-32 18 -6 19 16 10 -14 20 4 34 13 -28 20 2 -10 8 36 -8 42 -19 -35 10 2
 -11 -8 13 -16 -1 3 9 16 -3 -14 -21 17 -47 2 9 4 16 6 -23 -9 29 -5 | H
-27 -1 -25 9 29 25 -6 22 -2 18 16 -31 9 -2 -5 9 16 -12 39 3 -34 8 12 -14
 2 3 -7 -8 -2 7 15 -36 3 -18 19 -20 7 -6 12 22 8 -21 -10 37 -5 | H
-5 21 4 21 6 -17 28 7 -17 -15 47 -12 22 -3 -35 31 -59 51 56 50 12 7 13
 -6 16 -1 30 6 -43 42 31 -74 -8 -20 9 -20 -13 9 -26 -14 2 11 -20 -9 14 | Z
-5 -13 -40 -7 14 12 -24 1 16 22 -8 -42 -16 10 -8 43 0 -19 23 21 17 8 -6
 3 -7 38 -14 -6 17 -4 36 -10 0 6 -5 2 19 1 -9 20 -2 -19 8 9 2 | W
4 32 -9 8 -10 6 5 12 -12 -31 3 -3 0 -14 -36 17 -32 41 29 39 24 -15 26 15
 13 -12 20 1 -11 43 24 -32 -26 24 -28 -36 -20 33 -23 -29 -21 -5 -3 -22
 20 | Z
10 27 -9 7 1 -12 18 15 -17 -27 49 -5 17 -18 -24 35 -45 40 40 49 12 -2 17
 -1 30 10 23 11 -26 41 28 -48 -20 4 -3 -12 -10 14 -31 -21 -14 0 0 -10 30 | Z
-9 -8 16 12 -6 5 9 6 -11 -7 23 -2 0 -3 -5 -18 -23 20 36 9 1 -19 15 2 1
 -17 19 -23 -15 -2 11 -41 -16 -1 -23 -36 4 18 34 -6 10 11 -26 -14 -7 | U
2 43 18 20 -3 -10 11 15 -7 -7 46 2 14 0 -17 15 -37 43 46 27 10 -6 14 -4
 20 1 20 -17 -23 20 21 -34 -27 -11 -28 -17 -7 24 -34 -9 -22 19 -10 -14
 19 | Z
-2 37 0 15 -3 -11 13 28 -12 -12 32 2 14 -10 -20 1 -28 25 39 13 9 5 4 8
 16 -7 13 -8 -17 27 18 -26 -27 1 -18 -30 -21 8 -45 -20 -19 4 -14 -9 16 | Z
16 -8 27 6 18 -4 12 -12 19 -5 33 18 -6 7 -35 -20 -13 -2 -46 -30 -24 19
 -26 -31 -6 39 -13 -17 -18 -13 -5 16 4 8 14 24 -7 -32 -19 16 -6 46 28 16
 3 | Y
-24 -39 22 9 2 16 10 6 -6 4 10 5 0 -1 -18 -6 -10 21 26 24 9 -8 13 -9 -14
 -9 30 -24 -31 4 27 -57 0 6 8 -35 17 1 42 -8 37 4 -6 -8 -7 | U
-23 28 -21 14 8 -15 3 18 7 46 31 -28 -13 9 25 34 -9 6 61 -28 -34 20 1 -3
 4 22 -7 3 -4 6 5 -31 -14 -57 10 -59 2 11 -19 18 -21 -21 -30 15 -18 | H
-3 -18 5 -7 -11 6 4 10 -9 -3 3 -4 -11 8 0 7 -11 11 14 21 28 -11 14 14 9
 -19 19 -15 -8 2 15 -44 -9 11 0 -27 13 16 33 -8 18 -2 -14 7 1 | U
-12 -7 -41 7 17 10 -8 1 13 25 -31 -34 1 11 -1 28 -10 -10 46 8 -3 2 3 -8
 -11 30 18 -18 -12 -1 36 -33 -7 -3 -17 -25 12 -8 -16 28 -11 -7 -1 3 -14 | W
4 17 4 -7 -3 -5 16 21 -12 -1 21 6 7 -5 -19 28 -29 25 48 12 14 20 8 0 18
 3 14 -5 -18 24 31 -53 -7 -17 14 -1 -14 8 -19 -30 4 -3 -18 26 23 | Z
-33 2 -26 24 11 10 -19 5 8 33 30 -33 13 7 -17 23 20 7 32 11 -28 -10 14
 -18 0 22 -26 11 3 -2 12 -27 -2 -22 25 -16 21 -9 31 22 -2 -15 2 36 -4 | H
-10 -1 -33 24 23 8 -24 8 14 -2 9 -42 22 10 -14 -7 15 -12 31 2 -12 -15 19
 5 1 -2 -8 -16 7 -4 22 -8 -18 8 -44 4 18 0 -20 27 -20 -7 4 7 -19 | W
-2 -7 -38 13 2 -9 -12 16 17 11 -12 -17 0 4 34 26 -26 -15 43 -6 15 12 3
 20 -10 -12 6 -22 -4 -6 30 -18 -12 -8 -22 5 9 3 -38 0 6 -18 -7 -7 -12 | W
-19 0 -52 7 2 -7 -17 7 17 29 1 -26 3 13 1 42 -4 -10 36 -1 4 8 8 2 -8 23
 4 -2 4 -2 25 -11 -16 -15 -13 -12 11 -1 -27 26 -23 -15 6 13 -4 | W
-2 -18 19 3 -17 7 0 0 0 -13 -17 5 -11 -3 2 -17 -13 6 25 1 20 -19 2 12
 -18 -23 13 -22 -9 33 8 -11 -13 12 -35 -76 3 19 12 -14 18 -8 -18 -23 -3 | U
